[[127 114 123 145 126 140 130]
 [130 119 126 134 152 107 131]
 [133 125 131 128 134 158 144]
 [128 122 137 125 105 116 131]
 [131 141 133 105 121 131 127]
 [127 118 116 127 153 126 125]
 [133 148 134 124 135 122 130]] out 125

[[141 118 152 137 124 151 147 140 126 140 143 127 115]
 [142 117 135 147 122 143 144 144 120 143 142 124 116]
 [152 118 142 147 111 156 154 150 111 150 152 113 112]
 [143 129 129 142 119 141 141 142 118 142 141 120 126]
 [115 135 132 123 148 118 118 119 148 118 116 151 141]
 [127 113 142 139 138 134 134 133 138 131 129 143 117]
 [115 133 138 120 148 121 119 119 150 118 117 151 139]] out 117

[[135 125 135 126 131 130 148]
 [111 144 136 122 138 117 144]
 [124 123 118 136 125 146 131]
 [119 128 116 140 131 115 118]
 [149 125 138 109 149 124 113]
 [127 143 128 147 123 120 133]
 [136 133 119 147 151 113 125]
 [125 133 137 106 125 134 122]
 [139 110 130 124 123 138 130]] out 122

[[126 139 126 138 117 136 125 125]
 [120 133 137 128 128 134 112 131]
 [123 127 130 122 134 127 152 124]
 [134 139 115 114 146 139 132 114]
 [123 122 118 132 124 118 129 110]
 [123 126 132 139 119 112 102 129]
 [139 113 133 139 116 125 124 128]
 [112 139 149 131 125 138 143 121]
 [116 132 136 147 108 117 127 133]
 [141 124 122 129 128 134 128 121]
 [123 141 133 138 119 120 132 114]
 [129 134 125 125 134 115 111 126]] out 114

[[149 112 121 113 150 119 108 112 116 113 131 115 128 116]
 [134 131 130 130 113 133 128 130 132 127 142 130 132 134]
 [122 129 130 130 132 125 128 131 127 141 119 130 133 126]
 [135 127 131 128 125 124 118 130 128 146 131 130 147 127]
 [123 129 128 129 132 127 131 129 128 128 122 128 125 127]
 [130 128 127 127 132 125 126 128 127 132 125 128 133 126]] out 127

[[138 123 141 113 120 143 116 125 134]
 [128 133 125 132 121 134 154 134 115]
 [138 126 139 116 114 140 113 123 135]
 [136 127 137 118 110 136 112 123 136]
 [139 110 143 126 138 134 138 131 135]
 [135 128 135 122 107 130 111 124 138]
 [126 136 111 125 142 117 125 114 121]
 [137 126 139 117 113 139 113 123 135]] out 121
---
[126 135 102 134 124] >> 135, 102

[130 125 146 158] >> 158, 125

[[114 128 125 114 110 125 107]
 [120 117 117 111 112 119 108]
 [123 132 131 124 123 128 120]] >> 132, 107

[118 131 120 103] >> 131, 103

[[136 106 137 139 101 137]
 [129 122 119 127 115 119]] >> 139, 101

[[119 124 118 151 118 135 132]
 [130 127 122 126 139 127 149]
 [119 129 123 108 123 125 114]] >> 151, 108

[[153 110 124 143 108 111 100]
 [139 155 130 145 149 114 121]
 [105 140 143 154 157 127 133]] >> 157, 100

[121 128 149 123 147 139] >> 149, 121
---
Input: [121 148 139 147 150]
Output: 148

Input:
[[146 105 134 134]
 [110 154 121 124]]
Output: 154

Input: [152 102 115 130 145 116 144]
Output: 102

Input:
[[133 130 139 123]
 [106 133 134 122]
 [133 129 135 130]]
Output: 129

Input: [152 149 142 134 138]
Output: 149

Input: [115 116 129 150 149 147 147]
Output: 116
---
array([[127, 134, 105, 134, 125, 125, 127],
       [130, 133, 106, 136, 128, 128, 127]]) ==> 127

array([[121, 118, 149, 131, 131, 131],
       [116, 130, 144, 131, 131, 130],
       [107, 144, 137, 126, 127, 127]]) ==> 116

array([[110, 122, 133, 123, 122, 135],
       [123, 129, 121, 133, 103, 123],
       [108, 129, 130, 118, 124, 130]]) ==> 123

array([[120, 123, 138, 109],
       [124, 129, 144, 101],
       [126, 128, 129, 128]]) ==> 124

array([[157, 103, 135, 146, 115],
       [134, 125,  98, 134, 126],
       [105, 139, 121, 110, 145]]) ==> 134

array([[110, 134, 128, 120],
       [140, 105, 112, 117],
       [105, 129, 124, 111]]) ==> 140

array([[138, 132, 123, 112, 131, 115],
       [112, 116, 119, 130, 107, 124],
       [118, 121, 123, 131, 115, 127]]) ==> 112

array([[108, 153, 120, 136, 136, 136, 135],
       [127, 101, 156, 128, 128, 128, 128]]) ==> 108
---
[123 158 129 130 109 124 133] --> 123, 133

[[124 153 125 135]
 [123 153 128 136]] --> 124, 136

[150 132 124 134 130 131] --> 150, 131

[129  98 140 144 148 145] --> 129, 145

[120 133 140 110 105] --> 120, 105

[[135 143 121 128 126]
 [136 116 145 152 107]] --> 135, 107
---
Q:
[[131 114 138 131 151 141]
 [142 140 129 130 130 133]]
A: 133

Q:
[[135 102 118 127]
 [131 131 128 136]]
A: 136

Q:
[[129 120 136 152  98]
 [129 120 136 132  98]]
A: 98

Q:
[[105 112 111 115 121]
 [127 128 138 119 148]]
A: 148

Q:
[[126 100 133 127 110 141]
 [127  98 108 120 135 112]]
A: 112

Q:
[[105 129 129 141 151 135]
 [152 126 138 110 112 131]]
A: 131
